Read these off the row that follows.
1) What is the entry just right of -9?
2) What is the entry just left of -9?
[-43, -9, 51, -32, -1, 55]
1) 51
2) -43

[[-0.07, 0.26, 0.00, -0.14, 0.25, 0.04, -0.17, 0.22, -0.02, -0.18, -0.06, -0.07, -0.17, -0.02], [-0.14, 0.04, 0.24, -0.14, 0.00, -0.16, -0.07, -0.06, -0.17, -0.02, 0.20, -0.16, 0.02, 0.23], [0.26, -0.09, -0.05, 0.26, -0.03, 0.18, 0.26, 0.03, 0.23, 0.22, 0.01, 0.26, 0.19, -0.05], [-0.14, 0.23, 0.05, -0.14, 0.20, -0.02, -0.17, 0.17, -0.08, -0.18, -0.02, -0.10, -0.15, 0.03], [-0.17, 0.10, 0.21, -0.14, 0.05, -0.13, -0.13, 0.01, -0.17, -0.09, 0.15, -0.16, -0.03, 0.18], [-0.04, 0.26, -0.05, -0.07, 0.25, 0.10, -0.13, 0.24, 0.05, -0.15, -0.11, -0.03, -0.17, -0.07], [0.19, -0.17, 0.08, 0.23, -0.15, 0.07, 0.26, -0.11, 0.11, 0.25, 0.15, 0.16, 0.25, 0.10], [-0.10, -0.04, 0.26, -0.07, -0.08, -0.16, 0.00, -0.13, -0.14, 0.04, 0.24, -0.10, 0.11, 0.25], [0.26, -0.09, -0.05, 0.26, -0.03, 0.18, 0.26, 0.03, 0.23, 0.22, 0.03, 0.26, 0.19, -0.02], [0.19, 0.12, -0.16, 0.16, 0.17, 0.27, 0.09, 0.19, 0.23, 0.07, -0.16, 0.23, 0.00, -0.18], [0.26, -0.04, -0.10, 0.26, 0.02, 0.21, 0.22, 0.08, 0.23, 0.19, -0.04, 0.26, 0.14, -0.07]]
The entry just right of the largest entry: 0.09
The largest entry: 0.27

B =
[[-22  -3   3 -53   1  55  -8  -8  -6]
 [-29 -27 -16 -24   3  25   1 -23 -30]
 [  9  25 -52   2   9   5 -15  -2  10]
 [ 12  16  22  52  -6 -21   8 -52  21]]
Counting starts at 0.
The entry in the bottom-left corner? 12
The minimum: -53
The top-left entry: -22
The entry in the top-right corner? -6
The entry in row 0 and column 1? -3
The entry in row 1 and column 0? -29
The entry directly below 10: 21
The entry just left of 55? 1
The entry directly below 5? -21
The entry at row 2, column 0? 9
The entry just left of -21 is -6
The entry directly above -21? 5

[[  7  16  11  -6 -10  39  13 -22   5  -3 -14   0   0  -6   7]
 [ 19   8   6  29 -20  41  37   0   5   3  -5  18  16   1   3]
 [ -6   2 -12 -18  -5  21  12  18 -12  -7  34  -5  15   1 -14]
 [ -8 -15  35   3  -5  16  -1  16   4  46  33   4   0  12  21]
 [ -8  28  -6  26 -25  28  23 -46  -2  22  10   4 -37 -20  22]
 [ 16 -20  18  -2  -6  11   4   0   9   6  54 -44 -18   8  30]
 [ 18  38  28   8 -14  32  17 -17  13 -26  28   2 -23   8   5]
 [ 15  14   7  18 -11  19  11  19 -19  42  -7   1 -31 -13  -5]
 [ 17  27  35   7  -5  21  11   4 -13  26   1   5 -30   2 -11]
 [ -3   1   6  12 -18  13   2  -4  26  -3  22   7 -22 -23 -31]
 [-18  17  23  10 -27  14  25 -11   2  -3   7  17 -13  -2 -19]
 [  7  32  48  29   1  38  25   8 -18  -6 -18  19  -4   6   6]]
Counting starts at 0.
The entry at row 0, column 0? 7
The entry at row 2, column 0? -6
The bottom entry of the column that holds the largest entry: -18
The entry directly above the largest entry? 10
The entry in row 1 and column 2? 6
The entry in row 0 and column 1? 16
The entry directly below the largest entry? 28
The entry just left of the largest entry -> 6
The entry directly above the smallest entry? 16
The minimum? -46
The entry at row 2, column 2? -12
The entry at row 2, column 1 -> 2
The entry at row 1, column 0 is 19
The entry in the bottom-left corner? 7
The top-right entry? 7
The entry just right of the largest entry? -44
The bottom-right entry: 6
The bottom entry of the column that holds the smallest entry? 8
The maximum? 54
The entry at row 0, column 2 -> 11
The entry just right of the smallest entry? -2

[[ -1  35  18  28 -19  -2  13  12]
 [ 55  52  -7  -7   7  -3   2  48]
 [  3  16  13  12 -10 -10  -3   7]
 [ -9   3  -1  21 -18  -1  20  20]]
Counting starts at 0.
The entry in the bottom-left corner is -9
The entry in row 0 and column 1: 35
The entry at row 1, column 2 is -7
The entry in row 0 and column 0: -1
The entry directly below the largest entry -> 3
The entry just right of -2: 13
The entry just right of 16 -> 13
Report the entry just left of -18.
A: 21
Report the entry at row 0, column 2.
A: 18
Report the entry in the top-right corner.
A: 12
Report the entry just right of 28.
A: -19
Report the entry at row 1, column 0.
A: 55
The entry directly below the smallest entry -> 7
The entry directly above -18 is -10

Questions about the matrix below. Rows and columns are numbered from 0.
1) Find the entry in the bottom-left corner.
2) Find the entry in row 0 and column 1.
3) Find the entry at row 0, column 0.
4) Find the entry in the top-right corner.
5) Find the entry just right of the smallest entry.
6) Find the entry directly below the largest entry.
7) Find the entry at row 1, column 2.
8) Find the entry in row 0 and column 2.
[[-32  34 -22  46]
 [-32  34 -21  48]
 [-33  37 -37 -28]
 [-32  35 -27  21]
 [-32  36 -32  -5]
 [-32  36 -33  -6]
 [-32  37 -35 -17]
 [-32  37 -36 -21]
 [-32  36 -33  -5]
 [-33  37 -35 -14]
 [-33  37 -39 -35]]
1) -33
2) 34
3) -32
4) 46
5) -35
6) -28
7) -21
8) -22
